Below are the code and all the weights of a small trained network. Each question names an input and a class and asks about switching units off, where a switched-off unit gives its printed mean instead of its output.

import numpy as np


def w(rows, s, z=0):
    codes = np.array(rows[::2]) - 128.0
    scale = np.full(codes.shape[1], s)
    scale[-1] = z or s
    return codes * scale


def f(y):
    return y / 2 * (1 + np.tanh(0.7978845608 * (y + 0.044715 * y**3)))


def log_softmax(a):
    a = a - a.max(-1, keepdims=True)
    return a - np.log(np.exp(a).sum(-1, keepdims=True))


def net(x, mask):
    res = np.array(x, float).reshape(1, 4) / 4 @ E
    y = f(res @ A[0][:, :-1].T + A[0][:, -1])
    res = res + np.where(mask, y, B[0][:, -1]) @ B[0][:, :-1]
    return log_softmax(res[-1] @ U[:, :-1].T + U[:, -1])


A, B = {}, {}
E = w([
[255,109,145,117,201,204,146],'x0',
[74,113,205,136,158,184,126],'x1',
[116,188,100,230,46,143,107],'x2',
[112,132,132,111,170,116,33],'x3',
],0.014)
A[0] = w([
[128,177,53,143,90,62,161,252],'n0',
[107,138,119,109,157,134,2,193],'n1',
[99,157,53,162,97,106,80,208],'n2',
[127,126,104,108,152,94,143,17],'n3',
[167,99,173,106,205,167,185,232],'n4',
[126,152,119,106,145,123,57,91],'n5',
[167,125,30,161,105,106,119,145],'n6',
[167,98,138,96,183,136,195,194],'n7',
[67,93,121,93,91,65,144,35],'n8',
[117,147,83,196,101,154,93,65],'n9',
[147,153,170,173,135,201,111,158],'n10',
[121,163,98,166,124,100,87,61],'n11',
],0.015,0.0031)
B[0] = w([
[153,134,44,102,127,148,218,227],'n0',
[107,177,116,121,228,61,108,188],'n1',
[182,74,122,107,150,202,123,214],'n2',
[172,108,138,143,115,130,131,143],'n3',
[61,148,7,115,70,226,100,253],'n4',
[121,165,126,116,185,90,91,156],'n5',
[114,152,111,99,164,137,173,199],'n6',
[136,126,60,110,135,188,88,228],'n7',
[115,130,129,184,164,97,190,196],'n8',
[201,26,156,145,57,208,123,191],'n9',
[159,53,181,227,119,87,180,187],'n10',
[152,114,137,55,83,181,51,173],'n11',
],0.011,0.021)
U = w([
[135,90,86,98,71,207,90,132],'0',
[130,192,157,106,63,79,125,27],'1',
[8,145,177,170,147,96,128,254],'2',
[104,148,59,85,158,143,152,121],'3',
[160,101,201,136,164,92,70,182],'4',
[157,92,123,188,100,117,223,174],'5',
[129,119,151,108,79,79,113,17],'6',
],0.011,0.0035)

Each question gives the input, the list of numbers given to net, and the class t.
The units are the neurons (one row each of A and B). Each row of codes is followed by its name. A weight is (code - 128) times the scale printed after its matrix; where a second scale follows, it is the last column's (A, B and U).
mask holds one flag per neuron, in row order. A switched-off neuron (its flag False) gives its mean, the last column of its row in B, instead of its output. The means were averaged over made-up inputs and are rounded, as every weight is.
A unit's drop is (log p(t) with every unit on - log p(t) with that unit switched off) / (log p(t) with every unit on - log p(t) with every unit switched off).
The circuit of an input: a set's keep is (log p(t) with only the set's units on - log p(t) with every unit switched off) / (log p(t) with every unit on - log p(t) with every unit switched off). Starting from all 12 units, units are removed one at a time, each time the one whose removal leaves the highest keep (on an exact tie, the one counted first), for as long as the keep stays at least 0.8.
circuit, biggest first: the units of the circuit, biggest drop first
unit that matters most: the unit with the biggest drop
k most important neurons: the k neurons with the biggest drops, biggest first
drop when u is switched off: that unit's drop, to one decimal
input [-5,-3,-3,-3], class 5: most important neuron : [n4]
input [-8,3,-1,1], class 2: circuit, biggest first : [n4 n7]
input [-4,-1,-1,1], class 3: 2 most important neurons : [n10 n9]
input [-4,8,-1,-8], class 2: 3 most important neurons : [n0 n9 n2]
input [2,3,6,3], class 4: 2 most important neurons : [n4 n0]
input [-8,7,2,1], class 2: 3 most important neurons : [n4 n8 n7]
input [7,-5,2,-8], class 3: 3 most important neurons : [n9 n6 n2]
input [-7,-5,3,6], class 3: 2 most important neurons : [n1 n0]
input [-5,-2,2,-3], class 5: 2 most important neurons : [n4 n8]
input [-1,-6,-3,8], class 3: 2 most important neurons : [n10 n9]
input [6,4,5,-5], class 5: 3 most important neurons : [n10 n11 n2]
input [8,-8,0,-1], class 3: 2 most important neurons : [n9 n6]
input [6,5,7,-6], class 5: drop when n10 is switched off : 1.4
input [3,-1,4,5], class 4: unit that matters most : n4
input [-5,8,6,7], class 4: drop when n4 is switched off : 0.2
input [3,-6,0,1], class 3: drop when n9 is switched off : 0.3
